Each row is followed by its class.
25	-4	-29	-49	0	19	-49	35	9	21	-27	37	6	-9	-10	-23	3	29	-33	3	-11	-3	20	22	17	-45	-17	27	-35	-4	-32	1	79	-24	-13	-59	-1	2	-42	0	56	8	-31	55
mir
-13	-24	-69	-49	-2	-20	-58	19	-21	33	-31	-1	0	11	-35	-8	14	26	-63	30	-22	16	22	32	23	-24	-3	33	-21	25	-12	-16	67	-60	4	-74	-63	-9	-6	17	35	7	-73	81
Luva
13	2	24	17	3	-46	-84	-24	11	21	-3	20	-31	-31	9	6	3	25	-10	18	-33	-14	23	-23	-22	-16	2	30	-69	2	-3	15	57	13	16	-67	15	-28	7	43	23	9	-61	-2
lub
39	-1	-41	44	-9	-9	-62	35	-6	-31	-24	64	-4	3	19	23	14	16	24	31	-14	-2	7	-2	-23	-29	-10	-11	14	-48	-37	48	34	45	-51	30	-35	35	-69	33	27	-38	-37	-8
bas
-18	31	1	-17	39	2	-45	-8	20	38	43	28	-20	-6	-37	19	-14	26	1	22	10	-31	-34	-33	10	-5	18	-21	-21	30	-15	-8	44	4	-54	2	30	-28	7	-4	5	-9	6	-25
met
24	-13	18	25	7	-23	-79	18	23	-3	-20	25	-19	-16	17	-22	-32	15	-1	15	-48	-25	10	-10	-29	-7	-6	4	-43	-30	1	10	63	26	9	-52	16	-9	6	28	30	4	-59	-18
Fasop
3	-10	-38	40	28	-31	-65	17	32	-11	-21	23	9	-38	30	-7	-2	10	28	29	-50	-29	-2	-43	-8	-23	-37	18	-74	7	-2	20	48	9	2	-14	49	-15	56	32	5	-12	-30	-45
bas
17	-33	-18	51	20	-44	-64	-10	1	-6	-5	43	-16	-27	38	-12	4	19	18	67	-56	-17	27	-5	-25	-13	-51	10	-47	-8	14	28	36	22	-28	-47	30	-31	28	45	53	-8	-70	-37
bas
39	8	-62	-42	10	21	-40	32	3	15	0	18	10	-9	-11	-29	-15	53	-27	-2	32	-20	22	-27	29	-16	-28	11	-59	-1	-30	8	46	-15	-20	-48	15	4	-24	-5	66	-4	-28	36
gali
-19	32	35	34	16	-6	55	12	-64	27	57	1	-48	-19	2	-34	-18	29	-52	51	47	-16	54	3	14	-8	27	50	-17	55	36	-6	-8	18	-41	-45	-70	-14	12	-5	-7	17	18	31
met
31	16	13	11	-34	29	-20	-19	55	-27	8	14	-14	-24	10	-15	19	19	-27	-1	7	-29	33	14	4	-62	15	-28	-17	14	-29	10	0	85	17	-3	-22	36	22	-27	-51	-44	-16	2
lub
28	-2	-11	-13	-52	38	2	19	50	-18	4	32	-8	-41	-26	-27	16	11	-15	21	-74	-9	1	32	-21	-62	17	-46	15	-6	-1	-23	-1	55	-10	-10	-36	19	-16	-53	-26	9	-44	15
mir
23	-14	-51	-33	-5	16	-28	19	2	-3	-11	1	2	-5	-12	-53	18	25	-29	5	32	-8	31	-1	41	-26	-17	45	-50	25	-9	8	31	3	-8	-49	-18	7	25	-9	41	-8	-18	52
gali
-2	4	16	20	5	-64	20	29	-11	20	49	-11	15	4	-52	-35	-55	42	-10	8	19	8	30	-3	-4	-20	-4	79	-6	37	40	14	3	11	-14	-65	-22	-27	21	26	20	15	2	23
met
15	-26	-24	-32	11	5	7	-6	19	2	-23	12	37	-27	9	-18	25	61	-19	37	52	-2	3	-25	40	-29	-46	11	-26	-1	-13	14	23	-12	13	-47	59	-2	36	7	41	-10	18	3
bas
24	-2	-30	18	-34	60	-6	4	51	-18	9	2	-12	-44	-35	-3	9	34	-21	1	-12	-30	52	-14	-14	-47	37	-8	1	0	-26	10	4	81	63	-2	-22	47	13	-48	-31	-20	-4	40
gali
22	2	-83	-75	-12	-11	-13	1	46	15	31	-31	8	11	-32	-45	-44	43	-39	-34	14	-6	-20	-5	39	-6	-52	-17	-5	-1	-13	14	73	3	20	-55	23	15	4	-5	100	-37	-41	61
Fasop
34	13	21	-10	-51	60	18	21	69	-21	-12	24	-26	-71	39	-15	34	21	-30	7	-46	-28	-8	-15	-25	-19	12	-40	-12	8	-19	-21	-1	71	13	15	-33	13	-9	-32	-70	9	4	26
lub
4	26	23	4	37	4	-76	-7	34	31	26	24	-16	23	-50	9	11	-10	7	11	-18	-44	-35	10	10	-56	12	-44	2	2	-8	-9	37	48	-32	35	-1	-23	-5	-37	23	-31	21	-27
zudu
17	34	4	9	73	-12	-62	-40	-2	41	61	14	2	1	-47	25	-50	17	-8	27	7	-51	-21	-16	9	-30	30	-59	-10	-8	-10	11	64	56	-66	6	31	-12	23	-29	20	-44	-37	6
Fasop
33	-2	-16	10	-25	33	-10	1	54	-8	-6	17	13	-41	7	0	17	14	-10	-11	-24	-33	33	-12	-18	-50	19	-33	-25	6	-36	17	24	64	20	3	-12	15	-12	-62	-23	-33	-9	24
gali
-7	-19	-2	20	-44	-18	-26	9	24	-9	-1	93	0	-22	30	23	-10	-3	14	69	-65	-8	14	44	-52	-50	-7	16	11	-15	-11	26	-15	-17	-95	22	-52	-7	-75	11	29	-9	-39	30
Luva
40	-12	-11	17	-17	-35	-95	8	10	61	-38	-13	-13	-26	47	-11	-17	-19	50	18	-59	-40	2	-47	-39	-23	-40	5	-114	-45	-11	12	64	-37	-49	-17	19	-32	-28	41	47	3	-5	-74
zudu
31	-5	-12	3	-29	78	-22	20	25	-22	-3	2	25	-50	-44	-5	24	-3	-31	-34	-21	-49	24	-28	-28	-59	43	-39	-21	1	-28	3	15	66	-12	13	-43	-16	11	-59	-49	-31	-12	33
gali
14	8	-48	-14	-3	-3	-21	24	12	10	-10	4	9	-10	-6	-19	-24	32	-42	14	24	-8	20	13	20	-20	-15	26	-47	12	-29	-2	58	-32	-46	-45	4	-6	-37	13	36	21	-36	36
Luva
18	16	-9	11	-24	28	23	18	25	-26	-5	6	-10	-66	-10	-9	15	-6	-38	-12	-53	-12	10	-6	-24	-47	25	-31	-2	10	-11	0	26	60	-1	-8	-18	-16	10	-41	-36	-25	-18	33
mir
63	3	-71	-23	20	-16	-50	-20	-8	1	-16	-13	19	25	-17	-33	-33	-1	-30	-3	47	-7	26	0	43	-35	-24	2	-28	-8	-7	19	48	-28	24	-49	27	44	-11	-6	89	-9	-57	64
Fasop
-9	7	-28	47	-18	2	-15	8	-7	-13	6	85	-20	-39	5	32	-39	12	29	44	-3	-9	8	6	-35	-22	4	-21	2	-28	-23	38	-27	-17	-62	17	-24	-18	-67	38	7	-22	-48	-7
met
16	13	-17	-7	-18	-11	-59	0	-15	-7	-11	65	-11	-43	45	15	21	-14	-7	41	-40	-10	23	17	-63	-19	-8	19	13	-18	-40	36	-11	-2	-61	32	-32	-1	-57	60	9	-17	-10	5
lub
14	12	-7	-47	28	65	-112	-11	78	14	14	40	-23	-34	7	-14	17	55	-27	55	-14	-37	-1	-39	-5	-9	10	-4	-21	39	0	-41	56	36	44	1	36	-11	17	8	21	44	17	-22
lub
15	22	14	7	36	18	-50	8	49	1	36	20	-19	-2	-31	4	-6	7	6	29	-6	-39	-40	15	8	-28	-8	-44	-7	22	-5	-20	41	28	-48	41	26	-14	-1	-29	18	5	33	-36
zudu
32	5	-21	-1	-28	55	-23	31	58	-9	-16	12	2	-45	9	-21	16	11	-20	-1	-32	-20	21	-9	-16	-26	20	-30	-8	10	-26	-12	24	76	10	18	-18	-2	-6	-41	-29	-22	18	8
gali
-8	-1	-5	15	8	-12	-70	19	21	5	-22	8	-39	-20	-6	-4	-15	7	11	32	-42	-18	-4	-12	-15	-11	-11	23	-65	-5	12	1	63	13	-32	-43	33	-44	14	20	38	1	-51	-29
zudu
29	-7	-47	-51	-29	32	-43	42	15	35	-7	1	-22	12	-7	-42	15	68	-18	-5	39	-24	44	-17	16	-9	-36	62	-86	-8	-24	-5	59	-18	-9	-78	-11	-3	-11	17	32	6	-35	48
gali
28	-10	35	12	-8	44	-37	-18	40	-36	9	39	-14	-41	-7	2	27	29	-16	-3	-15	-32	8	16	-5	-31	12	-45	-20	-14	-35	17	5	65	-4	1	-14	21	5	-25	-53	-32	-42	47
Fasop
14	-32	-24	6	18	-13	-41	42	0	22	-30	16	-13	-70	13	-15	-15	3	0	48	-94	-23	17	-17	-29	-20	-23	-10	-50	-2	-8	-3	67	-19	-29	-54	15	-76	38	26	20	-11	-70	-37
mir
31	9	1	10	-34	40	-12	-7	37	-21	2	15	-5	-37	-15	-17	21	1	-14	17	-36	-39	-5	22	-7	-72	5	-32	-31	-17	-16	9	4	68	-30	8	-38	41	-1	-54	-43	-14	7	47
zudu
44	-14	-48	-55	14	35	-57	8	-10	-1	-22	-12	12	10	-15	-44	7	33	-43	16	55	-12	2	-17	29	-16	-6	5	-28	-10	-7	-8	73	-20	13	-51	14	22	-7	3	70	30	-31	38
Fasop
32	4	5	4	-31	62	2	17	34	-27	-3	30	-28	-46	13	-2	32	10	-21	14	-70	-26	6	-2	-23	-55	19	-31	-23	4	-14	-7	28	56	-25	1	-22	21	6	-47	-42	-19	-28	42
mir
31	-14	-27	18	-10	-9	-6	28	-12	-16	-24	68	-11	-33	21	8	-7	-4	9	36	-64	-7	13	26	-56	-42	-14	3	24	-27	-17	27	-3	8	-65	2	-27	-21	-34	18	17	-29	-45	25
mir
17	16	10	10	46	68	-103	4	53	20	31	43	-26	38	6	27	-7	9	46	41	59	-57	9	-16	17	-14	16	13	-51	32	0	-50	67	-6	-44	42	25	-10	12	-29	2	5	28	-63
gali
-6	14	23	17	16	-37	3	20	8	4	56	15	8	-16	-4	-37	-11	29	-7	2	3	-8	27	27	-4	-22	-7	61	6	31	21	-25	14	49	14	-39	-73	-28	0	-24	28	10	24	-12
gali
6	18	27	-10	31	2	-59	-14	44	37	54	22	-4	3	-8	13	16	11	0	22	1	-31	-31	2	-3	-30	-2	-49	-7	32	-13	-25	33	18	-8	38	35	-27	17	2	1	-12	41	-40
lub
4	20	-46	-38	11	24	-28	0	-15	7	1	22	17	-16	-11	-29	-16	33	-47	33	29	-7	-2	-13	25	-26	5	9	-36	1	-21	18	61	-7	-36	-60	17	12	-19	7	46	12	-13	42
met
14	10	22	0	10	-27	10	19	7	-22	41	43	28	23	37	-31	-21	12	-5	8	16	-13	23	20	-23	-24	-22	64	1	11	25	-11	17	44	-12	-46	-49	13	-12	-47	30	1	44	10
gali
-1	4	14	38	9	-68	31	-6	16	0	38	3	13	0	4	-17	-28	48	-1	-12	9	-14	6	25	-4	-53	-38	75	-4	40	34	-16	7	30	9	-39	-30	-8	39	-2	47	2	8	-3
bas
9	13	14	9	24	-11	31	31	-7	-34	7	9	-2	-45	37	-34	12	10	-28	27	-50	-23	-13	80	-23	-34	-30	49	28	26	-21	-24	15	15	-8	2	-68	32	-6	-12	8	46	49	-3
zudu
-8	33	15	-13	31	32	-52	43	55	16	50	40	-51	-9	-24	-9	20	15	1	22	-53	-42	-43	7	-4	-24	12	-26	1	42	-16	-29	83	42	-75	42	19	-46	0	-15	22	0	0	-49
mir
6	28	-34	-27	46	25	-64	29	2	14	46	28	-10	44	0	-21	-9	22	-24	3	1	-37	-31	-25	-1	2	19	-28	-15	22	0	-14	87	68	-55	2	-10	0	-14	-45	48	-10	14	-10
gali
50	0	-3	24	-2	39	-1	-11	22	-5	5	-32	-4	-25	-14	-11	1	-3	-23	-20	0	-30	27	-14	-6	-27	32	-44	-19	4	-10	-1	2	83	23	11	3	40	20	-54	-59	-23	-14	54
Fasop
1	-1	-24	29	-16	-5	-44	33	-1	-32	-13	69	-7	-35	29	1	-13	-15	7	42	-45	-10	-3	40	-53	-37	-1	-7	25	-33	-20	23	25	14	-45	35	-54	-13	-58	30	31	-20	-46	12
Fasop
-23	5	38	46	-10	-63	75	13	30	-10	58	-6	10	-13	8	-28	-51	38	-31	-13	-21	-26	25	30	-19	-54	-38	66	7	50	29	5	0	-1	-17	-41	-32	-75	38	14	49	-21	-10	-8
Luva
6	40	70	-15	13	-98	31	-12	-4	-5	54	18	21	-15	41	-27	-26	54	-39	-2	11	-2	19	24	-11	-13	-29	69	19	22	10	13	14	24	1	-72	-64	-12	0	15	18	-2	22	-21
lub
0	6	17	-3	54	0	-57	-4	30	17	43	24	5	25	-25	-5	-8	10	5	15	27	-30	-51	1	24	-23	6	-54	-3	17	4	-18	52	17	-13	29	35	-18	16	-25	32	-10	13	-22
Fasop
11	-9	-28	34	-25	26	16	0	44	-4	22	-13	17	-33	-14	-16	-1	15	-24	2	-52	-24	13	22	-1	-58	13	-40	-20	3	-20	-8	14	65	4	-10	-43	7	8	-41	-53	-18	-40	43
Luva
4	-7	-3	48	15	-32	-62	6	20	12	-17	29	-21	-32	20	-2	-8	19	11	46	-68	-13	18	-14	-13	-12	-22	25	-52	-2	13	9	50	24	-6	-41	42	-23	26	37	38	3	-62	-24
bas
-4	3	48	39	7	-27	-99	16	-5	25	3	46	-29	-22	9	4	-6	28	4	49	-50	-6	19	-14	-8	-33	14	5	-80	-24	-4	7	36	38	-1	-51	9	-5	7	46	3	-14	-52	-26
lub
-15	17	19	15	13	-56	24	18	9	2	82	5	-18	-22	3	-55	-8	16	-17	14	-19	-23	16	27	-8	-25	-43	72	3	42	20	-6	2	36	16	-36	-50	-21	34	18	33	9	15	4
lub
22	-19	-18	14	-14	1	5	11	-12	-14	-23	74	4	-46	37	24	1	13	10	35	-67	0	14	55	-63	-47	-8	8	38	-16	-29	28	-14	-13	-65	27	-36	-20	-51	30	5	-17	-37	27
mir
28	14	59	35	16	-74	5	-1	4	0	42	6	-11	-6	24	-22	-1	0	-11	5	-16	-3	35	30	-9	-27	-9	57	17	46	6	14	-12	52	6	-8	-29	23	1	3	25	-3	28	-4
lub
16	-1	32	15	-36	19	-17	-10	35	-16	18	27	-4	-38	-12	-10	15	15	-39	7	-40	-26	26	7	-33	-61	23	-39	-6	-1	-16	21	-5	65	34	-13	14	25	-5	-18	-7	-4	-21	15
lub
12	-4	15	50	22	-59	-70	4	1	5	-23	24	-33	-12	22	-7	-41	23	-2	26	-48	-6	6	8	-16	-18	-3	5	-71	-14	9	4	62	20	0	-73	45	-18	13	29	48	0	-107	-1
Fasop
-28	11	20	33	8	-64	61	8	4	-10	68	-12	28	-22	8	-43	-38	30	-35	5	-10	-7	15	47	-15	-40	-31	75	4	45	29	-24	-5	20	-20	-52	-57	-48	33	3	17	9	21	2
Luva
37	-13	-48	-62	13	21	-32	36	14	7	-34	17	24	-16	-27	-37	-1	50	-50	-26	-2	6	14	11	30	-45	-43	22	-24	17	-21	-18	31	-41	26	-64	12	-25	5	16	52	-5	-24	62
mir
2	11	-11	32	3	-15	-69	-17	2	10	-14	18	-24	-51	11	-2	-37	11	-3	31	-33	-11	15	-33	-25	-6	12	18	-71	-9	-1	5	54	27	-36	-72	19	-37	9	38	15	-3	-55	-21
met
16	6	0	29	36	1	-68	-6	44	44	31	20	-1	27	-18	13	1	5	28	20	18	-39	-28	-12	18	-32	-13	-30	-13	24	10	-16	68	11	-31	44	28	-35	10	-5	40	-8	27	-40
bas
-5	25	50	25	59	17	-78	0	54	29	38	39	18	19	-2	14	18	47	21	7	-37	-40	-35	-10	12	-36	-1	1	-22	5	-10	-8	77	52	-2	26	46	-15	17	8	7	0	21	-39
bas
14	8	-55	-51	9	9	-35	-7	0	-18	-5	23	-17	-3	-3	-23	7	43	-32	17	31	-10	-17	8	19	-13	-48	21	-41	7	-5	3	7	-11	-35	-34	-4	18	13	9	24	-7	12	55
zudu
31	-1	-9	48	31	-4	-95	46	-26	5	-11	35	-38	-11	20	-12	-5	-9	2	53	-70	-11	16	-4	-38	-22	7	0	-73	-30	-8	-10	107	46	-40	-58	26	2	-19	18	28	20	-51	-20
mir
19	-4	-59	-50	-3	37	-63	24	0	17	-29	-3	30	2	-16	-53	-2	28	-37	-13	40	-3	5	12	27	-34	-12	7	-28	-13	-14	-12	50	-18	7	-29	-18	-29	-25	27	49	1	-41	42
Fasop
13	-13	1	-6	-38	42	-1	13	64	-11	-14	20	1	-29	-30	10	6	27	-2	-23	-18	-28	15	-13	-7	-42	30	-20	-8	14	-20	4	-12	37	20	9	-3	11	19	-52	-34	-29	-19	15
gali
-1	-14	-21	1	-24	39	27	-4	34	1	13	25	1	-12	-7	-13	14	-4	-10	-8	-43	-53	11	13	-22	-57	11	-25	-14	9	-23	19	-24	37	7	8	18	37	30	-63	-16	-22	-9	40
gali
8	12	-6	-1	43	12	-61	5	31	6	44	34	-6	23	-38	12	-2	6	15	-2	27	-38	-33	-1	6	-9	6	-37	-6	23	-15	-24	31	17	-39	29	23	-19	14	-29	14	-13	25	-43
gali
-16	18	-50	-9	-15	-18	6	26	-48	27	41	-27	81	-32	-25	-45	3	24	-47	-14	29	16	3	3	22	-68	-33	5	-101	-49	-48	24	57	-19	-67	-76	26	-39	-65	31	69	-11	-23	48
Luva
-17	11	18	44	24	-47	28	-16	-29	-17	66	15	-1	-35	0	-5	-47	25	-12	13	-7	2	-2	6	-7	-30	-10	51	-3	31	26	2	5	19	-14	-52	-47	-10	18	8	51	-6	7	17
met
8	15	22	3	55	11	-51	-10	5	10	33	8	8	13	-28	-13	-14	27	-28	8	19	-29	-45	6	9	-23	15	-53	-2	1	11	-27	80	21	-7	-13	24	-53	19	-3	39	10	-24	-19
Fasop
34	5	-45	-12	11	12	-27	22	20	2	-19	14	1	2	-17	-22	10	46	-27	26	24	-14	6	-29	35	-21	-34	14	-38	-6	-1	6	51	-5	21	-47	41	24	16	10	37	17	-20	41
bas
-1	-26	-39	30	24	-11	-73	28	-2	25	-20	5	-23	-17	6	-37	-16	19	7	27	-54	-26	15	-31	3	-27	-1	16	-67	-3	2	1	53	44	6	-56	7	-40	61	19	56	-32	-60	-37
gali
